What each symbol does to the points:
α: q398->q397, q180->q116, q927->q82, q155->q487, q756->q627, q436->q902, q424->q180, q371->q873, q205->q756, q333->q371, q239->q469, q256->q239, q919->q927, q413->q919, q192->q517, q353->q515, q616->q165, q710->q376, q605->q702, q232->q38, q517->q157, q373->q820, q469->q95, q115->q514, q873->q835, q559->q710, q627->q23, q380->q955, q820->q205, q514->q616, q955->q424, q507->q436, q38->q333, q902->q322, q157->q353, q376->q413, q835->q155, q116->q192, q702->q232, q322->q115, q487->q380, q906->q398, q95->q64, q165->q906, q515->q256, q397->q559, q82->q373, q976->q507, q23->q976, q64->q605
γ: q398->q469, q180->q373, q927->q192, q155->q23, q756->q380, q436->q371, q424->q820, q371->q436, q205->q955, q333->q902, q239->q397, q256->q559, q919->q517, q413->q157, q192->q927, q353->q376, q616->q605, q710->q515, q605->q616, q232->q115, q517->q919, q373->q180, q469->q398, q115->q232, q873->q507, q559->q256, q627->q487, q380->q756, q820->q424, q514->q702, q955->q205, q507->q873, q38->q322, q902->q333, q157->q413, q376->q353, q835->q976, q116->q82, q702->q514, q322->q38, q487->q627, q906->q95, q95->q906, q165->q64, q515->q710, q397->q239, q82->q116, q976->q835, q23->q155, q64->q165
π: q398->q906, q180->q424, q927->q919, q155->q835, q756->q205, q436->q507, q424->q955, q371->q333, q205->q820, q333->q38, q239->q256, q256->q515, q919->q413, q413->q376, q192->q116, q353->q157, q616->q514, q710->q559, q605->q64, q232->q702, q517->q192, q373->q82, q469->q239, q115->q322, q873->q371, q559->q397, q627->q756, q380->q487, q820->q373, q514->q115, q955->q380, q507->q976, q38->q232, q902->q436, q157->q517, q376->q710, q835->q873, q116->q180, q702->q605, q322->q902, q487->q155, q906->q165, q95->q469, q165->q616, q515->q353, q397->q398, q82->q927, q976->q23, q23->q627, q64->q95

The rows follow the links: the fewer symbols apart two points are, the more alike their rows tend to be.

Each row is also shifted at random along 6 hidden directions that mean nothing.

Some points, each with a row of numbers:
q322: [35, 75, -40, -113, 161, -206, 158, 17, -88, -273, 26, 38, -303, 102, -3, 129, -12, -161, 150, -244, -46, -149, -233, 134, 274, 523, 206, -99, 134, -420, 234, -57, 276, -341, 1, 145, -74, 151, -65, 264, -315, -26, -235, -370, -153, 184, -279, 134, 62, -269, 263, 173, -360, -127, -225, 111, -209, -237, 109, 429, 74, -113, -275]
q157: [-207, -313, -29, -1, -209, 177, -70, -215, 40, 135, 48, -495, 339, 230, 288, 7, -184, -185, 111, -11, 152, 45, 301, 33, -249, -409, 126, -171, -72, -20, -101, 318, -168, 656, -68, -335, 100, -80, -97, -300, 288, 43, 381, -31, 263, -166, 354, 16, -157, 139, -201, 218, 469, 309, 3, 47, 300, 96, 201, 241, -185, -58, 14]
q756: [-125, 37, 14, 165, -142, -11, -349, -146, -47, 297, 60, 397, 198, -315, 336, -164, 40, 223, -375, 359, -162, -42, 208, -320, -171, 116, -100, 160, 162, 422, -89, 160, -69, -59, 138, 148, 45, -106, 212, 49, 167, -170, -11, 154, -235, -183, -103, -431, -139, 402, -172, -134, -240, -196, -209, -215, -3, -8, -437, -309, -79, 62, 129]
q702: [129, 294, 40, -44, 180, -290, 39, 103, 75, -438, 370, 9, -333, 23, -556, 33, 114, 183, 71, -9, -43, -45, 305, -63, -355, -422, 49, 467, -17, 32, -303, -104, -82, -451, 187, 271, -157, -13, -124, -11, -359, 585, -32, 102, 73, 358, -57, -41, 176, -160, 76, -47, -46, -72, 151, -154, -92, -232, -39, 124, 67, -91, -147]
q413: [-61, 81, -78, -214, -14, 293, 198, -68, 47, -195, 143, 51, -393, -269, -147, -70, 5, -181, 19, -368, 128, 139, -281, 7, 598, 440, 42, -240, -118, -219, 211, -495, 256, -283, -261, -91, -131, 112, -82, 162, -110, -293, -241, 39, 203, -27, -21, 202, -82, -463, 15, -61, 89, 65, 247, 80, -189, -95, 87, 1, 7, 256, -46]
q82: [123, 140, -50, -107, -155, -9, 68, -50, 276, -169, 178, -118, -79, -166, -79, 64, 78, -177, 28, -210, 33, 67, 384, -102, -34, -321, 100, -165, 113, 129, -499, -189, 75, 1, 197, 183, 99, -244, 20, -71, 141, -203, 232, 92, 54, 21, 278, -178, -121, -110, -283, 210, 220, -19, 223, -99, -73, -9, -55, -84, 253, -37, -45]
q256: [-321, -7, -16, -222, 129, 261, 115, -70, -96, -350, 539, -46, 41, -16, -439, -19, 272, -37, 23, -295, 97, -33, 140, -48, -108, -174, 170, -144, 148, -284, -169, -409, 222, -50, -239, 264, -167, 222, -427, 197, -327, -83, 84, 249, 530, 306, -72, 144, -140, -88, -66, -56, 109, 39, 399, 289, -243, -583, 213, 250, 235, -282, -210]
q873: [296, -84, 183, 58, -64, 27, 229, 236, 19, -19, -245, -78, 176, -112, 102, 18, -154, 96, 96, 33, -60, 54, 214, -54, -17, -59, 155, -276, -14, 45, 10, 157, 112, 279, -148, 20, 199, 28, 23, 9, -136, -208, -80, 371, -132, -151, 30, 76, 65, -196, -46, 112, 168, -70, 49, 256, 113, -132, -175, -74, -57, -146, -410]
q820: [-72, 178, -77, 36, -241, -45, -195, -230, 4, 71, 210, 320, -131, -160, -26, -124, 52, 107, -238, 161, -114, 111, 97, -148, 60, 49, 35, 315, 121, 170, -82, -61, -80, -196, 223, 62, -182, -81, 185, -1, 73, 136, 35, 128, 60, 130, -97, -345, -34, 7, -74, -68, 22, -94, 40, -141, -35, 168, -236, -173, -175, 338, 236]
q205: [-104, 61, -28, 232, -108, -56, -335, -8, 7, 37, 102, 108, 467, -193, 19, -137, 119, 267, -278, 400, -107, -130, 496, -197, -719, -533, -169, 407, 39, 653, -558, 224, -197, -146, 400, 266, 190, -272, 183, -181, 300, 302, 259, 198, -247, -59, -74, -426, -30, 596, -272, -168, -187, -82, -13, -361, 161, 64, -398, -386, 186, -151, 124]
q605: [128, 99, 102, 128, 334, -252, 198, 174, 482, 67, -306, -40, -510, -389, 429, -7, -572, -139, -29, 238, 387, 71, -264, -235, 164, 176, -108, 151, -153, 299, 541, 262, 92, -506, 157, 38, -73, -315, 188, 0, 138, 225, -581, -508, -852, -496, 104, -33, 42, -44, -68, 26, -430, -147, -630, -665, 64, 142, -357, 291, -140, 35, 263]
q397: [157, -225, 109, 19, -17, 233, 91, 128, 36, -269, 29, -346, 340, -93, 210, 137, -29, 91, 118, -236, -119, -328, 385, -119, -130, 24, 33, -522, -171, 263, -213, 200, 174, 135, -265, -54, 295, -84, -87, -270, -41, -474, 81, 21, -214, -419, 314, 344, 22, 37, -127, 47, 14, 152, -88, 60, 92, -468, -184, -104, 197, -351, -538]
q627: [-154, -12, 51, 14, -158, 5, -7, -160, -164, 245, 65, 78, -15, -42, 231, -148, -174, -30, -117, 191, 56, 339, 117, -158, 176, 76, 224, 34, 244, -203, 369, 74, 39, 382, -32, -103, -112, 93, 32, 165, -77, 8, -102, 282, 263, 87, -62, -205, -75, -172, -28, 169, 236, -94, 42, 264, 23, 78, -36, 105, -384, 269, 10]
q424: [89, -35, -94, 111, -229, -63, -163, -68, 99, 732, -485, 424, -197, -33, 519, 6, -160, -230, -15, -28, -49, 142, -389, 183, 447, 157, -325, -175, 62, 146, 185, 132, 6, 78, 96, -186, -83, -124, 446, -19, 516, -450, -123, -358, -600, -331, 193, -131, -22, 242, -83, -17, -279, -121, -421, -113, 66, 448, 20, -165, -60, 169, 659]
q232: [164, 243, 127, 74, 164, -396, -327, 85, -35, 226, 197, 305, 427, 12, -324, 5, 546, 529, -149, 444, -123, -163, 448, -228, -929, -745, -308, 333, 56, 437, -627, 175, -597, 77, 455, 379, 131, -162, 39, -157, 25, 248, 508, 445, 38, 222, 33, -352, 108, 544, -19, -420, 76, -5, 224, -176, -66, 49, -9, -682, 185, -105, 267]
q469: [-257, 86, 8, -164, 256, 60, 136, -2, 63, 304, 243, 278, -366, -91, -308, -88, 79, -29, -61, -36, 278, 258, -249, -61, 65, -354, -72, 55, 140, -158, 185, -281, -50, -68, 31, 244, -345, 151, -265, 287, -64, 108, -146, 170, 130, 180, 50, -125, -79, 46, -7, -194, -88, -106, 296, 49, -279, -65, 310, 49, 83, -58, 536]
q487: [117, -175, -130, 313, 221, 125, -223, 262, -151, -148, -600, -417, 830, 137, 94, -65, -23, 187, -260, 572, -13, -353, -466, 273, -552, 434, -545, 580, -397, 268, -106, 230, -376, -227, 232, -263, 664, -278, 328, -252, 471, 699, -22, -342, -312, -237, -685, 53, 7, 399, 257, -398, -435, 87, -274, -541, 471, 720, -347, -532, 160, 99, -51]
q710: [185, -199, 151, -70, -63, 243, 394, 186, 399, -68, -242, -415, 205, -283, 519, 114, -378, -198, 175, -298, 188, -74, 196, -136, 172, -80, 53, -806, -193, 322, 60, 204, 311, 314, -278, -95, 336, -195, -46, -155, 287, -738, -94, -96, -427, -674, 520, 211, -141, -127, -337, 143, 63, 119, -244, -88, 121, -220, -218, -71, 196, -395, -281]
q955: [129, 121, -132, 10, -174, 51, -308, 81, -256, 34, -63, 558, 164, 52, -280, 20, 430, 120, -90, -188, -415, -272, -50, 225, -60, 51, -205, -24, 171, 142, -573, -261, 96, -387, 124, 341, -42, 7, 172, 22, 129, -304, 168, -125, -118, 148, -191, -109, 103, 360, -53, -138, -449, -146, 69, 95, -120, -17, -88, -339, 425, -158, 86]
q180: [-113, 37, -300, 34, -120, -68, -622, -326, -362, -148, 115, -16, 429, 238, -50, 25, 498, 173, -257, 150, -274, -430, -194, 194, -120, 676, -244, 399, -96, -33, -396, -37, -373, -192, 264, -245, 349, 1, 234, -194, 186, 142, 361, -337, 297, 176, -382, 19, -20, 261, 247, -197, -74, 107, -125, -242, -6, 347, 12, -399, 108, 387, -9]

From each start, follow one symbol. Which point do you reach?
Answer with the point's name.
[281, 59, 233, 248, -16, -306, 227, 227, 305, 229, -272, -85, -181, -160, 363, 16, -520, 35, 99, 235, 168, 214, 269, -210, -119, -501, 14, -46, -159, 374, 231, 454, -53, 208, 196, -32, 27, -290, 139, -191, 90, 101, -191, 68, -533, -314, 401, -99, 201, 1, -169, 101, 50, -15, -303, -180, 297, 145, -266, 48, -272, -124, 93]
α q333
[-252, -251, 79, -93, -4, 286, 93, 27, 123, -52, 189, -293, 286, -80, 60, -5, -51, -78, 1, -121, 172, 55, 307, -85, -242, -489, 167, -286, 115, 145, -163, 41, 103, 306, -180, 104, 75, 21, -277, -64, 116, -151, 104, 142, 131, -198, 224, 3, -168, 210, -275, 109, 70, 115, 150, 60, 73, -317, 93, 247, 221, -434, -44]
γ q710
[-172, -93, -176, -24, -284, 144, -278, -204, -225, -437, 472, -202, 279, 252, -279, 89, 303, 0, 39, -228, -273, -250, 551, 79, -257, -225, 256, 19, 86, -73, -548, -69, 23, 68, -110, 33, 15, 127, -177, -230, -112, -11, 460, 144, 513, 242, 75, 70, 3, 69, -63, 204, 264, 275, 254, 206, 5, -327, 107, 155, 105, -136, -339]
π q192
[39, 15, 27, -39, 152, -388, -94, 76, 28, -267, 84, -224, 284, 288, 5, 217, 281, 30, 144, 21, -137, -370, 60, 119, -330, 140, -26, -52, 37, -74, -316, 117, -133, -8, 227, 128, 275, -76, -66, -49, -96, 15, 341, -319, -89, 126, -163, 98, 35, 88, 163, 35, -176, -34, -200, -39, -55, -83, 193, 23, 285, -249, -355]
γ q232
[188, -97, 25, 197, 100, -91, -204, 27, 16, -132, 11, -137, 273, 40, 220, 119, 54, 246, 4, 36, -212, -449, 272, -43, -295, 52, -112, -89, -301, 413, -171, 315, -100, -42, -55, -144, 245, -115, 138, -299, 1, -137, 12, -269, -327, -368, 188, 251, 213, 256, -3, -155, -203, 153, -349, -206, 194, -288, -217, -123, 68, -216, -260]
α q398
[133, 10, -20, -102, -113, 102, 257, 190, 376, -579, 41, -493, -11, -193, -72, 57, -168, -293, 113, -321, 114, -47, 341, -60, -45, -169, 168, -185, -75, 99, -420, -159, 251, -170, 113, 143, 225, -328, -67, -114, 186, -72, 136, -117, -118, -127, 240, 13, -53, -280, -292, 296, 163, 83, 95, -194, 48, -16, -172, 83, 350, -120, -363]
π q919
[-52, 108, 57, -149, 267, -91, 256, 115, 292, -220, 213, -63, -148, -234, -296, 119, 112, -31, 27, -160, 145, 9, 194, -72, -275, -470, 65, -88, 113, 62, -278, -196, 178, -250, 103, 515, -86, -70, -336, 141, -164, 14, 4, 30, -64, 48, 122, -51, -67, 64, -187, -8, -136, -96, 155, -78, -133, -376, 14, 161, 427, -440, -48]
γ q906
[254, -29, 140, 79, -70, 38, 194, 328, -74, 98, -353, 68, 170, 8, -117, -57, -89, 87, 69, -51, -138, 48, 87, 132, -139, -453, 8, -88, 31, 35, -105, -9, 140, 214, -107, 89, 45, 40, 13, -25, -22, -31, -58, 405, -118, 27, -32, -1, 103, 31, -13, 6, 51, -102, 196, 348, 122, 50, -107, -141, 106, -295, -88]
α q155
[183, 106, 86, 132, 132, -120, 74, 35, -92, -37, -85, 139, -369, -55, -28, -106, -310, 212, -44, 161, -62, 142, -130, -90, 252, 253, 130, 380, -136, -24, 475, 73, 69, -286, -181, -176, -192, 91, 138, 42, -400, 389, -531, 112, -128, 65, -140, 53, 225, -331, 197, -18, -33, -103, -120, -32, 24, -3, -309, 128, -419, 317, -121]
π q38
[62, -31, -24, -46, -30, 246, 174, 208, 379, -37, -146, -276, -10, -131, -127, -17, -190, -174, 25, -93, 285, 137, 101, 13, -142, -643, -198, -28, -106, 312, -263, -117, 73, -34, 117, 153, -21, -252, -24, -174, 349, 82, 4, -40, -253, -211, 246, -84, -4, 64, -251, 38, 67, 142, 143, -310, 151, 261, -82, -128, 282, -179, 283]
α q927
[132, 22, -39, -76, -239, 89, 132, 125, -166, 382, -248, 549, -213, 103, -278, -9, 144, -119, 184, -341, -210, 203, -175, 352, 306, -357, -59, -297, 219, -204, -151, -289, 220, 120, -1, 232, -363, 165, 71, 147, 89, -374, 51, 189, -4, 198, 29, -21, 101, 23, -2, 55, -43, -157, 285, 470, -135, 98, 281, -130, 155, -133, 423]
α q955
[97, 34, 27, -88, -87, 87, -71, -37, -382, 0, -36, 238, 326, 131, -135, -44, 491, 113, -76, -30, -252, -155, -297, 120, 259, 808, -21, -193, 112, -422, 28, -236, -46, 187, -169, -79, 306, 269, 37, 270, -266, -432, 118, 361, 505, 353, -486, 45, -89, -262, 318, -196, 169, -104, 287, 496, -153, 12, 103, -468, -44, 285, -401]
α q487
[98, -38, -76, 159, 109, -181, -365, -165, -73, 208, -159, 132, -57, 82, 471, 110, 24, 148, -97, 139, -117, -378, -290, -59, 203, 830, -310, -23, -263, 194, 347, 324, -221, -105, -33, -389, 207, -1, 291, -123, 68, -245, -156, -477, -336, -348, -6, 204, 137, 127, 239, -232, -300, 55, -642, -256, -80, -8, -80, -215, -268, 263, 57]
α q906
[-100, 57, -275, 84, -192, 41, -504, -157, -365, -24, 194, 405, 153, 245, -464, -33, 391, 270, -146, -59, -361, -181, 78, 255, -288, -361, -220, 462, 25, 129, -569, -159, -122, -318, 127, 49, -246, 174, 100, -159, 65, 329, 270, 21, 231, 357, -167, -106, 168, 480, 90, -164, -103, 91, 189, 11, -38, 96, 42, -189, 133, 24, 392]
α q192
